Below is a small trained network, with its code and all its weights. Each question gives an input and a class and asks what happens when units are switched off, that is, made to give their printed mean instead of their output.

import numpy as np


def w(rows, s, z=0):
    codes = np.array(rows[::2]) - 128.0
    scale = np.full(codes.shape[1], s)
    scale[-1] = z or s
    return codes * scale


def norm(h):
    return h / np.sqrt((h * h).mean(-1, keepdims=True) + 1e-5)


def f(y):
    return y / 2 * (1 + np.tanh(0.7978845608 * (y + 0.044715 * y**3)))


def log_softmax(a):
    a = a - a.max(-1, keepdims=True)
    return a - np.log(np.exp(a).sum(-1, keepdims=True))


def net(x, mask):
    res = np.array(x, float).reshape(1, 5) / 4 @ E
    u = 0
    for l in range(3):
        y = f(norm(res) @ A[l][:, :-1].T + A[l][:, -1])
        res = res + np.where(mask[u : u + 7], y, B[l][:, -1]) @ B[l][:, :-1]
        u += 7
    return log_softmax(norm(res)[-1] @ U[:, :-1].T + U[:, -1])


A, B = {}, {}
E = w([
[128,129,128],'x0',
[255,118,128],'x1',
[129,9,113],'x2',
[128,128,127],'x3',
[125,154,53],'x4',
],0.0067)
A[0] = w([
[129,42,89,252],'L0N1',
[108,127,61,100],'L0N2',
[250,119,138,215],'L0N3',
[149,107,152,206],'L0N4',
[155,99,97,65],'L0N5',
[153,149,158,141],'L0N6',
[172,140,59,71],'L0N7',
],0.021,0.0033)
B[0] = w([
[240,10,165,223],'L0N1',
[13,73,16,163],'L0N2',
[180,76,18,246],'L0N3',
[54,178,122,159],'L0N4',
[211,72,147,147],'L0N5',
[59,74,84,151],'L0N6',
[204,242,250,171],'L0N7',
],0.013,0.011)
A[1] = w([
[143,140,125,94],'L1N1',
[138,145,135,4],'L1N2',
[140,92,117,132],'L1N3',
[249,194,153,78],'L1N4',
[195,151,36,223],'L1N5',
[129,146,185,69],'L1N6',
[163,108,128,91],'L1N7',
],0.014,0.0035)
B[1] = w([
[146,110,120,122],'L1N1',
[156,72,100,109],'L1N2',
[105,99,152,169],'L1N3',
[254,223,190,181],'L1N4',
[142,193,82,254],'L1N5',
[105,110,75,122],'L1N6',
[94,110,143,155],'L1N7',
],0.021,0.0077)
A[2] = w([
[171,192,92,150],'L2N1',
[74,173,164,99],'L2N2',
[120,58,76,30],'L2N3',
[127,111,113,124],'L2N4',
[118,84,249,1],'L2N5',
[104,164,121,134],'L2N6',
[69,135,222,10],'L2N7',
],0.021,0.003)
B[2] = w([
[72,91,106,254],'L2N1',
[100,158,181,190],'L2N2',
[160,122,200,216],'L2N3',
[130,122,137,145],'L2N4',
[2,119,91,193],'L2N5',
[130,171,126,174],'L2N6',
[204,95,135,171],'L2N7',
],0.031,0.0069)
U = w([
[133,204,234,134],'0',
[97,135,5,154],'1',
[16,44,158,82],'2',
[198,64,113,177],'3',
[16,196,135,229],'4',
[188,246,75,6],'5',
[114,39,200,145],'6',
[217,101,106,90],'7',
],0.019,0.0023)

Each question gives the input, the list of numbers given to net, and the class t.
The units are the neurons (one row each of A and B). Each row of codes is followed by its name. A weight is (code - 128) times the scale printed after its matrix; where a second scale follows, it is the last column's (A, B and U).
mask holds one flag per neuron, layer by layer. A switched-off neuron (its flag False) gives its mean, the last column of its row in B, instead of its output. The means were averaged over made-up inputs and are rounded, as every weight is.
A unit's drop is (log p(t) with every unit on - log p(t) with that unit switched off) / (log p(t) with every unit on - log p(t) with every unit switched off).
The circuit of an input: a set's keep is (log p(t) with only the set's units on - log p(t) with every unit switched off) / (log p(t) with every unit on - log p(t) with every unit switched off). Starting from the 12 units with the biggest drops (on a tie, the unit counted first), units are removed one at a time, each time the one whose removal leaves the highest keep (on an exact tie, the one counted first), for as long as the keep stays at least 0.8.
circuit, biggest first: the units of the circuit, biggest drop first
k most important neurons: the k neurons with the biggest drops, biggest first
k most important neurons of layer l: the k neurons of layer l with the biggest drops, biggest first
input [-1,0,-5,-5,-4], class 0: 4 most important neurons : [L0N3; L0N1; L1N5; L0N6]
input [-8,0,1,-1,4], class 6: circuit, biggest first : [L0N3]
input [2,-2,-5,-1,5], class 4: 2 most important neurons : [L0N3; L0N1]
input [0,-1,2,-3,0], class 2: 3 most important neurons : [L0N3; L2N5; L1N5]
input [-1,-2,-4,-1,-4], class 0: 3 most important neurons : [L0N3; L0N1; L1N5]
input [-1,-6,8,8,3], class 6: 2 most important neurons of layer 0 : [L0N7; L0N3]
input [-8,-6,-5,-5,-6], class 0: 2 most important neurons : [L0N1; L0N3]
input [-4,5,-3,-5,7], class 5: circuit, biggest first : [L0N7; L0N1; L0N3]
input [-2,0,0,-3,-8], class 0: 3 most important neurons of layer 0 : [L0N1; L0N4; L0N5]
input [7,6,0,-7,3], class 5: 3 most important neurons : [L0N7; L1N4; L1N5]
input [1,-8,0,-4,3], class 4: 4 most important neurons : [L0N1; L0N3; L0N2; L0N7]
input [7,-2,1,-7,-3], class 2: 2 most important neurons : [L2N5; L0N7]
input [-7,8,-3,-1,5], class 5: 2 most important neurons : [L0N7; L1N4]
input [-5,-8,6,3,6], class 6: 2 most important neurons of layer 0 : [L0N3; L0N2]
input [6,0,-1,2,3], class 4: 2 most important neurons : [L0N1; L0N2]
input [6,-7,8,-8,7], class 6: circuit, biggest first : [L2N3]
input [0,3,-1,5,1], class 5: 3 most important neurons : [L0N7; L1N4; L0N2]
input [8,-3,1,-5,-4], class 2: circuit, biggest first : [L1N5; L2N5; L0N3; L2N7]
input [-5,-2,0,-3,-6], class 0: 3 most important neurons of layer 1 : [L1N5; L1N3; L1N6]
input [-3,7,-4,4,1], class 5: circuit, biggest first : [L0N1]
input [8,-4,8,-8,3], class 6: 2 most important neurons of layer 2 : [L2N3; L2N1]
